Here is a tiny trained network, its code and every weight. The questions are about switching its units off for an input and a class, where a switched-off unit gives its printed mean instead of its output.

import numpy as np


def w(rows, s, z=0):
    codes = np.array(rows[::2]) - 128.0
    scale = np.full(codes.shape[1], s)
    scale[-1] = z or s
    return codes * scale


def norm(h):
    return h / np.sqrt((h * h).mean(-1, keepdims=True) + 1e-5)


def f(y):
    return y / 2 * (1 + np.tanh(0.7978845608 * (y + 0.044715 * y**3)))


def log_softmax(a):
    a = a - a.max(-1, keepdims=True)
    return a - np.log(np.exp(a).sum(-1, keepdims=True))


def net(x, mask):
    res = np.array(x, float).reshape(1, 7) / 4 @ E
    u = 0
    for l in range(2):
        y = f(norm(res) @ A[l][:, :-1].T + A[l][:, -1])
        res = res + np.where(mask[u : u + 14], y, B[l][:, -1]) @ B[l][:, :-1]
        u += 14
    return log_softmax(norm(res)[-1] @ U[:, :-1].T + U[:, -1])


A, B = {}, {}
E = w([
[95,137,33,144,115,133,108,155],'x0',
[71,90,138,122,184,46,122,169],'x1',
[123,105,112,120,83,71,106,52],'x2',
[46,138,187,230,104,93,57,80],'x3',
[84,198,125,128,131,187,158,108],'x4',
[87,60,124,86,149,193,159,85],'x5',
[147,118,123,166,9,119,238,138],'x6',
],0.016)
A[0] = w([
[223,162,65,27,237,140,121,143,44],'0.n1',
[107,53,23,75,121,92,124,124,84],'0.n2',
[245,120,79,64,216,189,43,139,117],'0.n3',
[52,116,87,156,82,92,153,161,55],'0.n4',
[97,153,154,233,146,230,92,116,109],'0.n5',
[104,139,63,167,95,229,174,126,47],'0.n6',
[235,91,118,130,33,108,184,110,94],'0.n7',
[237,139,112,224,141,113,70,234,40],'0.n8',
[82,96,164,55,129,129,189,70,76],'0.n9',
[149,188,136,64,172,130,63,132,8],'0.n10',
[70,119,88,38,89,92,185,146,61],'0.n11',
[166,227,226,170,201,126,133,229,125],'0.n12',
[180,138,93,10,153,166,113,189,24],'0.n13',
[127,13,254,137,187,98,39,111,132],'0.n14',
],0.011,0.013)
B[0] = w([
[137,51,146,143,119,221,53,149,187],'0.n1',
[115,143,197,206,150,128,149,184,158],'0.n2',
[191,43,174,144,172,202,49,131,225],'0.n3',
[148,138,92,168,189,137,103,141,135],'0.n4',
[88,176,205,29,114,32,149,88,179],'0.n5',
[44,56,225,93,116,147,110,120,154],'0.n6',
[104,97,104,42,60,93,132,78,202],'0.n7',
[205,131,209,250,138,86,164,170,159],'0.n8',
[190,135,107,157,168,150,153,141,152],'0.n9',
[186,118,83,145,138,162,45,62,130],'0.n10',
[194,39,128,223,132,139,159,138,138],'0.n11',
[114,201,197,193,169,170,135,233,216],'0.n12',
[190,76,115,173,98,193,38,118,157],'0.n13',
[66,57,194,88,135,77,138,71,254],'0.n14',
],0.011,0.0091)
A[1] = w([
[82,186,108,126,80,203,138,135,35],'1.n1',
[170,155,149,90,164,52,125,139,25],'1.n2',
[81,199,136,160,109,97,28,83,117],'1.n3',
[145,104,92,88,116,122,195,144,12],'1.n4',
[127,112,99,105,49,151,158,116,77],'1.n5',
[115,119,123,166,62,161,106,133,162],'1.n6',
[137,125,86,173,146,159,62,143,68],'1.n7',
[77,89,87,198,91,66,77,166,170],'1.n8',
[161,117,163,167,70,115,112,115,60],'1.n9',
[175,113,78,93,120,173,67,161,1],'1.n10',
[194,114,179,132,3,133,149,131,144],'1.n11',
[162,164,83,145,75,89,87,130,155],'1.n12',
[169,163,122,168,86,89,88,91,25],'1.n13',
[168,164,103,95,150,163,81,174,121],'1.n14',
],0.018,0.0085)
B[1] = w([
[132,86,203,63,149,121,97,152,147],'1.n1',
[108,92,156,128,188,141,79,151,136],'1.n2',
[112,108,12,171,11,135,94,88,212],'1.n3',
[140,106,70,172,83,154,136,79,154],'1.n4',
[124,151,75,142,193,70,82,84,187],'1.n5',
[134,105,108,116,194,97,158,128,177],'1.n6',
[198,137,81,162,82,145,138,109,162],'1.n7',
[145,250,51,196,167,97,173,159,217],'1.n8',
[180,119,110,98,167,128,122,111,153],'1.n9',
[69,51,170,139,149,187,84,124,167],'1.n10',
[161,122,121,28,150,108,190,96,253],'1.n11',
[210,144,96,84,161,129,188,106,156],'1.n12',
[193,159,102,101,57,167,139,120,140],'1.n13',
[139,92,139,183,166,180,121,135,176],'1.n14',
],0.016,0.011)
U = w([
[161,65,124,176,155,233,68,169,202],'0',
[69,207,184,77,45,167,183,189,1],'1',
[178,205,155,217,186,106,150,242,138],'2',
[189,161,7,104,90,77,181,68,134],'3',
[2,169,117,191,108,35,94,103,142],'4',
[113,59,198,21,188,99,137,84,181],'5',
[102,83,173,96,58,98,64,86,18],'6',
],0.021,0.007)

Each question gives the input, the list of numbers given to net, and the class t.
The units are the neurons (one row each of A and B). Each row of codes is followed by its name. A weight is (code - 128) times the scale printed after its matrix; where a second scale follows, it is the last column's (A, B and U).
mask holds one flag per neuron, layer by layer. A switched-off neuron (its flag False) gives its mean, the last column of its row in B, instead of its output. The means were averaged over made-up inputs and are rounded, as every weight is.
A unit's drop is (log p(t) with every unit on - log p(t) with that unit switched off) / (log p(t) with every unit on - log p(t) with every unit switched off).
The circuit of an input: a set's keep is (log p(t) with only the set's units on - log p(t) with every unit switched off) / (log p(t) with every unit on - log p(t) with every unit switched off). Starting from the 12 units with the biggest drops (on a tie, the unit counted first), units are removed one at a time, each time the one whose removal leaves the highest keep (on an exact tie, the one counted first), for as long as the keep stays at least 0.8.
units of the circuit, in order: the units of the circuit, biggest drop first
unit that matters most: the unit with the biggest drop
top k neurons: the k neurons with the biggest drops, biggest first
k most important neurons of layer l: the k neurons of layer l with the biggest drops, biggest first
input [-6,-6,-4,-7,-5,-3,3], class 5: unit that matters most	1.n11
input [-1,-6,-5,8,6,-1,8], class 5: units of the circuit, in order	[1.n1 1.n11]
input [-2,-4,-4,8,4,8,-6], class 4: top 2 neurons	[1.n3 1.n11]
input [-2,-5,5,4,4,2,-6], class 4: units of the circuit, in order	[1.n11 0.n3]
input [-8,-5,-3,7,7,-7,6], class 1: units of the circuit, in order	[0.n12 1.n8 0.n5]
input [4,-1,-2,1,-6,-7,1], class 2: top 2 neurons	[0.n8 0.n12]
input [0,-4,-1,0,7,-7,4], class 5: units of the circuit, in order	[1.n1 1.n8]
input [-3,3,-4,-8,5,-7,5], class 1: units of the circuit, in order	[1.n8 1.n5]
input [-1,-2,4,0,-7,-2,-8], class 0: 2 most important neurons of layer 1	[1.n11 1.n6]
input [3,-6,-7,4,-7,-5,4], class 3: top 4 neurons	[1.n11 0.n7 1.n12 1.n13]
input [7,6,-2,0,-1,8,-6], class 0: top 4 neurons	[1.n11 0.n5 0.n3 0.n7]
input [-8,-6,-5,6,0,-7,-8], class 4: top 3 neurons	[1.n3 0.n5 0.n14]
input [-1,0,1,3,2,4,1], class 6: 3 most important neurons of layer 1	[1.n8 1.n11 1.n5]
input [1,-7,-1,4,-5,6,-8], class 5: 3 most important neurons of layer 0	[0.n14 0.n3 0.n5]
input [-1,-6,4,-7,1,1,-1], class 0: unit that matters most	0.n3
input [3,-4,-8,2,-2,4,1], class 5: top 2 neurons	[1.n8 1.n3]
input [-8,3,3,-6,-1,8,4], class 3: top 2 neurons	[1.n4 0.n3]
input [4,-2,6,6,-4,7,0], class 4: top 2 neurons	[1.n11 0.n14]
input [6,-7,-6,-6,-2,-5,4], class 5: top 2 neurons	[1.n11 0.n7]
input [5,6,1,1,7,-8,3], class 2: unit that matters most	0.n12
input [-7,-1,-5,8,5,1,-3], class 4: 2 most important neurons of layer 1	[1.n3 1.n11]
